[128 = 0]
[141  98 105 116 109  50 122 159  58  75 139 127  19 196  75 110 102 172
 163 153 255 151 218 159 131 106 153 139 122 148 148 190 127 131 222  76
 146  80 111  90  96  79  94 133 142 169 161  63   1 124 153 166 158 213
 149 146 163  51  71 134 116 127] => 6
[101 108 147 133 154 102 127 159 124 144 147 117 124 153 113 138  98 167
 129 122 132 133 163 191 152 117 119 152  72 149 174 181 141 131 115 100
 146 121 136  97 125 112 132 142 119 142 197 109 111 117 111 103 131 153
 151 119 139 141 142 140 148 111] => 0
[153 126 127 116 112 144 120 106  94 128 112 141  89 125 131 105 127 142
 131 151 190 138 133 118 126 104 153 138 152 106 120 177 115 123 192 121
 116  94 142 136 115 107 107 124 132 169 157  89  58 143 138 145 126 120
 127 132 139 108  72 145 122 131] => 7
[148 143 114 113 121 142 135  92 110 119 106 143  61 123 158  66 148 121
 132 147 216 131  99 105 115 131 148 128 163  95 116 140 134 128 170 123
 109 101 113 145 122 105 127 115 126 162 105  79 105 145 155 153 134 117
 105 141 136  89  79 117 102 151] => 10
[122 112 130 139 132  78 145 146  92  72 136 149  57 127 110 116 120 120
 169 153 185 134 109 125 110 117 142 126 120 139 135 143 125 126 111 120
 133 117 129 114 121 111 139 136 115 141 126  67 176 136 143 110 150 180
 163 137 165  74 118  85 133 137] => 6
[155 137 137 132 125 195 123  87 112 142 112 144 141  73 142 115 118 122
 118 148 133 137  97  98 128 118 153 129 164 104 116 126 112 122 157 153
 122 121 161 141 125 130 113 128 125 163 146 129 119 141 136 108 107  85
 127 132 127 103 110 137 125 131] => 7
[139 135 129 132 137 179 118 103 118 141 120 118 166  78 138 127  97 141
  95 131 114 142 153 146 143 142 128 134 163 116 143 156 135 133 140 137
 144 131 154 124 127  98 101 135 127 154 182 161  90 126 114  93 103  75
 120 122 115 112 135 156 128 124] => 3
[106 105 136 144 142  83 137 162 106  92 148 136  93 139 111 129 102 149
 156 139 167 137 148 164 127 123 127 135 103 147 170 159 141 126 107 112
 144 127 128 102 125 120 125 144 115 131 156 103 148 124 126  98 144 158
 161 131 155  97 146 109 137 123] => 2
[175 143  99 124 109 188 111  87  74 126 104 125 109 119 116  93 104 133
 107 158 172 157 184  96 140 129 155 131 210 104 131 146 125 131 238 128
 132 110 124 149 108 109  73 118 135 168 131 134   1 131 157 152 120  92
 106 145 127  60  86 157  89 134] => 9
[117 110 134 140 135  15 168 172  68  48 150 143  32 184 104 114 118 129
 201 157 212 127 125 135  92 114 137 123 111 135 140 115 121 130  98 109
 138 114 119 101 113 101 144 139 120 145 118  40 163 131 140 119 163 237
 188 136 174  79 123  81 135 143] => 5
[153 143 122 115 122 191  95  71 112 169 109 120 167  82 118 134 116 141
  86 144 108 142 152 121 155 122 153 139 172 105 125 163 116 135 196 133
 132 112 163 138 117 106 100 123 134 180 170 155   1 134 126 122  96  85
 122 125 106 111  91 173 117 122] => 6
[151 140 123 108 117 218  88  62 131 176 101 124 165  70 111 143 134 137
  84 144  90 140 121 110 155 110 153 143 168 110 108 164 102 138 179 140
 120  93 173 144 120 116 106 123 133 179 192 164  29 141 124 119  98  77
 110 124 106 118  77 180 131 114] => 7

[142 131 130  88 135 137 170 101 139 136 111 126 123 122 130 129 131 144
 129 157 119 149 168  98 147 126 152] => 4
[127 113 103 147 119 126 137 138 155 137 135 117 117 144 130 131 138 145
 158 142  67 138 204 139 112 134 130] => 5
[119 131 110 151 108 117 109 159 141 133 118 114 121 162 128 127 143 138
 149 129  91 142 172 173 120 143 124] => 5
[131 163 126 162 131 136 135  98 138 139 113 117 150 154 128 121 155 119
 167 130  77 146 176  83 100  20 116] => 9
[123 244 136 140 120 115 112 129 125 131  48 118 145 167 120 121 143 170
 146 124 115 132 125 142 133  86 109] => 9
[137 118 117  92 124 138 173 116 148 138 119 113 110 123 131 129 126 178
 132 161 104 156 182 123 131 172 157] => 2
[121 138 128 166 119 124 116 129 127 136 124 116 145 161 129 115 156  96
 146 115 101 166 134  97  99   8 120] => 6
[118 126 119 140 100 113 116 158 135 138  99 108 125 187 129 115 156 128
 135 126  99 187 148 151 120  81 134] => 2
[132 102 141 114 122 129 146 120 126 136 116 122 137 154 132 116 152  80
 123 132 125 186 129  80 121  11 151] => 2
[133 178 145 125 129 134 145 101 123 140  91 117 149 156 127 116 155 134
 135 132 121 173 125  71 118   1 133] => 6
[123 182 125 149 114 123 123 131 130 138  94 108 139 172 125 117 157 145
 145 124  99 161 136 116 109  54 119] => 6
[127 121 120 167 128 129 129 112 139 138 128 120 147 163 132 120 153  91
 162 126  78 164 179  88  99   1 124] => 7
[128  79 130 109 110 124 149 136 133 140 125 114 126 160 133 113 160  89
 121 135 110 211 144  97 108  17 158] => 0
[132 221 133 103 118 133 148 125 129 138  72 104 120 151 120 125 143 214
 121 142 124 145 126 132 125 152 119] => 5
[148 167 134  60 136 158 198  98 129 140 121 101 107  86 125 136 130 217
  99 157 143 138 107  74 115 224 140] => 2
[125 213 125  96 107 121 132 147 132 133  77 104 104 142 121 130 134 227
 116 144 128 130 128 180 140 240 125] => 3
[120 175 119 171 122 118 103 138 135 129 101 122 138 158 126 124 142 138
 161 120  86 123 155 144 113 100 107] => 9
[125  70 146 132 141 118 104 135 111 113 169 164 144 126 131 126 107  25
 111 108 166 124  89 127 153  62 137] => 5
[128 230 131 134 129 123 153 118 129 129  81 120 134 133 120 132 129 198
 142 130 119  98 129 141 131 177 105] => 9
[143 156 137  93 146 148 169  86 132 132 125 127 135 111 128 130 125 150
 135 150 125 130 145  78 131 125 149] => 7
[130  64 119 126 116 129 146 136 143 138 137 115 121 153 134 119 144  96
 127 141 104 184 169 121 122  63 156] => 1
[137 107 115 121 135 140 157 115 149 137 145 119 120 120 131 134 128 146
 146 152  93 130 190 107 121 135 137] => 6
[123 201 129 112 102 117 132 144 127 139  72  98 120 177 123 119 155 194
 124 134 120 167 120 163 128 132 134] => 2
[136 128 139  89 112 122 158 116 131 142  87 119 134 168 131 127 150 109
 116 147 112 213 150 106 139  16 165] => 0
[129 101 119 163 134 133 128 110 139 133 153 129 141 134 132 124 139  90
 159 127  90 137 169  99 105  81 124] => 8
[129 133 120 102 106 126 149 142 136 140 105 104 112 157 129 122 147 166
 122 145 115 178 152 136 124 134 149] => 0
[146 195 135 119 159 154 168  65 133 131 120 126 140  82 125 137 121 175
 151 146 117  88 147  67 120 151 115] => 10
[134  79 131 145 135 137 147 100 133 137 143 128 150 152 134 116 149  55
 144 130 100 182 152  57 104   1 157] => 5
[133 207 131  98 117 138 153 117 126 135  91 101 111 125 122 130 138 228
 114 141 140 123 110 123 122 202 122] => 4
[134 123 132 159 143 137 141  93 133 133 130 133 155 136 130 123 138  83
 162 127  98 142 156  68 109   8 121] => 9
[129 168 119 164 133 133 127 109 140 134 113 119 137 137 126 127 140 150
 162 130  82 127 168 112 107  96 111] => 9
[139  90 120 117 139 135 138 108 145 131 138 134 121 116 133 131 120 119
 144 155 102 132 191 109 138 129 151] => 5
[120  94 121 145 102 123 129 140 132 142 119 103 134 176 130 112 169 116
 135 123  97 198 142 106  98  23 133] => 2
[129 240 139 128 126 134 137 109 121 135  74 103 137 137 119 125 145 208
 130 125 128 135  95 110 112 121 104] => 8
